Below are the code and all the weights of a small trained network. Each question names an input and a target symbol and asks about switching units off, where a switched-off unit gives its printed mean instead of its output.

import numpy as np


def w(rows, s, z=0):
    codes = np.array(rows[::2]) - 128.0
    scale = np.full(codes.shape[1], s)
    scale[-1] = z or s
    return codes * scale


def f(y):
    return np.maximum(y, 0)


def softmax(a):
    e = np.exp(a - a.max(-1, keepdims=True))
    return e / e.sum(-1, keepdims=True)


def log_softmax(a):
    a = a - a.max(-1, keepdims=True)
    return a - np.log(np.exp(a).sum(-1, keepdims=True))


def net(x, mask):
    ids = ['ΓΞΣΦΩαβεζθμπτ'.index(c) for c in x.split()]
    T = len(ids)
    res = E[ids] + P[:T]
    u = 0
    for l in range(2):
        q, k, v = (res @ M[l].T for M in (Q, K, V))
        z = softmax(np.where(np.tri(T) > 0, q @ k.T / 2**0.5, -1e9)) @ v
        res = res + np.where(mask[u], z, O[l][:, -1]) @ O[l][:, :-1]
        u += 1
        y = f(res @ A[l][:, :-1].T + A[l][:, -1])
        res = res + np.where(mask[u : u + 12], y, B[l][:, -1]) @ B[l][:, :-1]
        u += 12
    return log_softmax(res[-1] @ U[:, :-1].T + U[:, -1])


Q, K, V, O, A, B = {}, {}, {}, {}, {}, {}
E = w([
[154,168,150],'Γ',
[148,87,156],'Ξ',
[110,104,240],'Σ',
[68,125,160],'Φ',
[173,221,145],'Ω',
[115,143,216],'α',
[129,168,102],'β',
[224,157,139],'ε',
[148,109,147],'ζ',
[178,95,52],'θ',
[68,191,154],'μ',
[175,3,138],'π',
[125,219,181],'τ',
],0.023)
P = w([
[156,227,115],'0',
[183,225,103],'1',
[113,186,128],'2',
[207,243,87],'3',
[80,171,128],'4',
[221,218,46],'5',
[142,214,95],'6',
[176,252,99],'7',
[141,190,80],'8',
[164,179,58],'9',
[91,144,78],'10',
],0.0032)
Q[0] = w([
[193,14,254],'L0H1',
[36,164,176],'L0H1',
],0.0082)
K[0] = w([
[253,6,209],'L0H1',
[171,189,228],'L0H1',
],0.0062)
V[0] = w([
[53,2,118],'L0H1',
[145,146,91],'L0H1',
],0.006)
O[0] = w([
[244,155,101,3],'L0H1',
[103,87,137,146],'L0H1',
],0.011,0.0035)
A[0] = w([
[61,54,135,115],'L0N1',
[114,82,151,255],'L0N2',
[189,158,97,85],'L0N3',
[103,70,123,189],'L0N4',
[15,180,229,188],'L0N5',
[99,41,106,92],'L0N6',
[90,242,117,208],'L0N7',
[252,99,121,123],'L0N8',
[108,175,194,155],'L0N9',
[176,24,123,135],'L0N10',
[203,103,113,193],'L0N11',
[120,48,20,193],'L0N12',
],0.012,0.0029)
B[0] = w([
[224,179,37,142],'L0N1',
[148,216,73,149],'L0N2',
[183,124,98,148],'L0N3',
[112,161,116,142],'L0N4',
[188,120,84,249],'L0N5',
[207,175,136,142],'L0N6',
[102,150,1,202],'L0N7',
[110,171,165,181],'L0N8',
[213,150,96,184],'L0N9',
[15,238,163,167],'L0N10',
[132,180,184,168],'L0N11',
[199,11,154,166],'L0N12',
],0.0063,0.016)
Q[1] = w([
[254,47,150],'L1H1',
[105,1,118],'L1H1',
],0.0063)
K[1] = w([
[193,60,170],'L1H1',
[171,8,121],'L1H1',
],0.014)
V[1] = w([
[111,94,156],'L1H1',
[254,67,99],'L1H1',
],0.0083)
O[1] = w([
[219,3,191,2],'L1H1',
[251,72,47,202],'L1H1',
],0.0074,0.0064)
A[1] = w([
[11,230,54,90],'L1N1',
[38,86,90,162],'L1N2',
[196,81,168,105],'L1N3',
[79,182,123,45],'L1N4',
[107,66,52,167],'L1N5',
[153,242,110,148],'L1N6',
[176,157,157,252],'L1N7',
[157,115,99,120],'L1N8',
[103,144,208,79],'L1N9',
[19,71,214,248],'L1N10',
[129,151,133,42],'L1N11',
[81,115,105,99],'L1N12',
],0.011,0.004)
B[1] = w([
[168,11,149,254],'L1N1',
[54,110,154,145],'L1N2',
[131,96,203,147],'L1N3',
[85,90,220,166],'L1N4',
[74,47,185,165],'L1N5',
[169,157,97,253],'L1N6',
[92,205,125,173],'L1N7',
[142,114,184,156],'L1N8',
[146,110,164,140],'L1N9',
[39,76,125,130],'L1N10',
[215,112,168,134],'L1N11',
[2,108,130,139],'L1N12',
],0.0065,0.024)
U = w([
[154,115,110,254],'Γ',
[128,113,103,151],'Ξ',
[110,125,135,179],'Σ',
[75,131,103,9],'Φ',
[133,119,168,129],'Ω',
[99,215,67,196],'α',
[44,25,160,143],'β',
[85,81,250,161],'ε',
[92,115,152,36],'ζ',
[202,53,239,2],'θ',
[118,68,105,10],'μ',
[137,153,217,36],'π',
[72,123,143,79],'τ',
],0.013,0.005)

Each question gives the input, a string of symbols that net reads in full, and the target symbol t.
The units are the heads (2 rows each of Q, K, V and O) and the neurons (one row each of A and B). Each row of codes is followed by its name. A weight is (code - 128) times the scale printed after its matrix; where a second scale follows, it is the last column's (O, A, B and U).
mask holds one flag per unit, layer by layer, with each layer's heads first. A switched-off unit (its flag False) gives its mean, the last column of its rows in O or B, instead of its output. The means were averaged over made-up inputs and are rounded, as every weight is.
A unit's drop is (log p(t) with every unit on - log p(t) with that unit switched off) / (log p(t) with every unit on - log p(t) with every unit switched off).
k most important neurons: the k neurons with the biggest drops, biggest first
top k neurons in layer l: the k neurons of layer l with the biggest drops, biggest first
drop when u is switched off: that unit's drop, to one decimal
input π β θ β π Σ Ξ, target π: most important neuron : (L0N5)
input ε Γ Ξ α α Φ Ξ, target α: top 2 neurons in layer 1 : (L1N1, L1N5)
input θ π μ Φ, target Γ: 2 most important neurons : (L0N5, L0N10)
input θ Ξ θ β Ξ, target ε: 4 most important neurons : (L0N5, L0N9, L0N12, L0N10)
input ζ ζ Φ β ε, target α: 3 most important neurons : (L1N1, L0N10, L0N12)
input μ Γ β π Ξ ζ, target π: 2 most important neurons : (L0N5, L0N8)
input α Σ α θ ζ ζ θ β Ω ε ζ, target α: 3 most important neurons : (L1N1, L0N7, L0N10)
input β θ Ξ α Ξ τ, target Γ: 2 most important neurons : (L1N1, L0N5)
input ε β α β ζ β β τ β τ Φ, target Γ: 3 most important neurons : (L0N1, L0N5, L1N1)
input Ξ θ Ξ α Σ μ π β Ξ, target π: 2 most important neurons : (L0N12, L0N5)
input β β Ξ τ ζ α π Σ, target π: 3 most important neurons : (L0N7, L1N1, L0N10)
input ε θ Φ τ Σ α ε ζ ζ, target α: top 3 neurons in layer 0 : (L0N7, L0N12, L0N10)
input Σ τ τ β ε τ θ α Ω β Σ, target Γ: top 2 neurons in layer 0 : (L0N10, L0N5)
input ζ Ω θ, target θ: top neuron in layer 1 : (L1N3)
input α π θ ζ Ξ θ ζ, target π: 3 most important neurons : (L0N5, L0N8, L0N10)
input Ξ β Ω μ, target μ: top 3 neurons in layer 0 : (L0N5, L0N7, L0N9)
input π β π π Ω τ π, target π: drop when L0N10 is switched off : 1.2
input θ θ π Γ θ, target θ: drop when L1H1 is switched off : 0.6
input β Σ α, target α: drop when L1N1 is switched off : 0.6
input τ ε θ β Ω ζ β Ξ Φ ε, target α: top neuron in layer 0 : (L0N10)
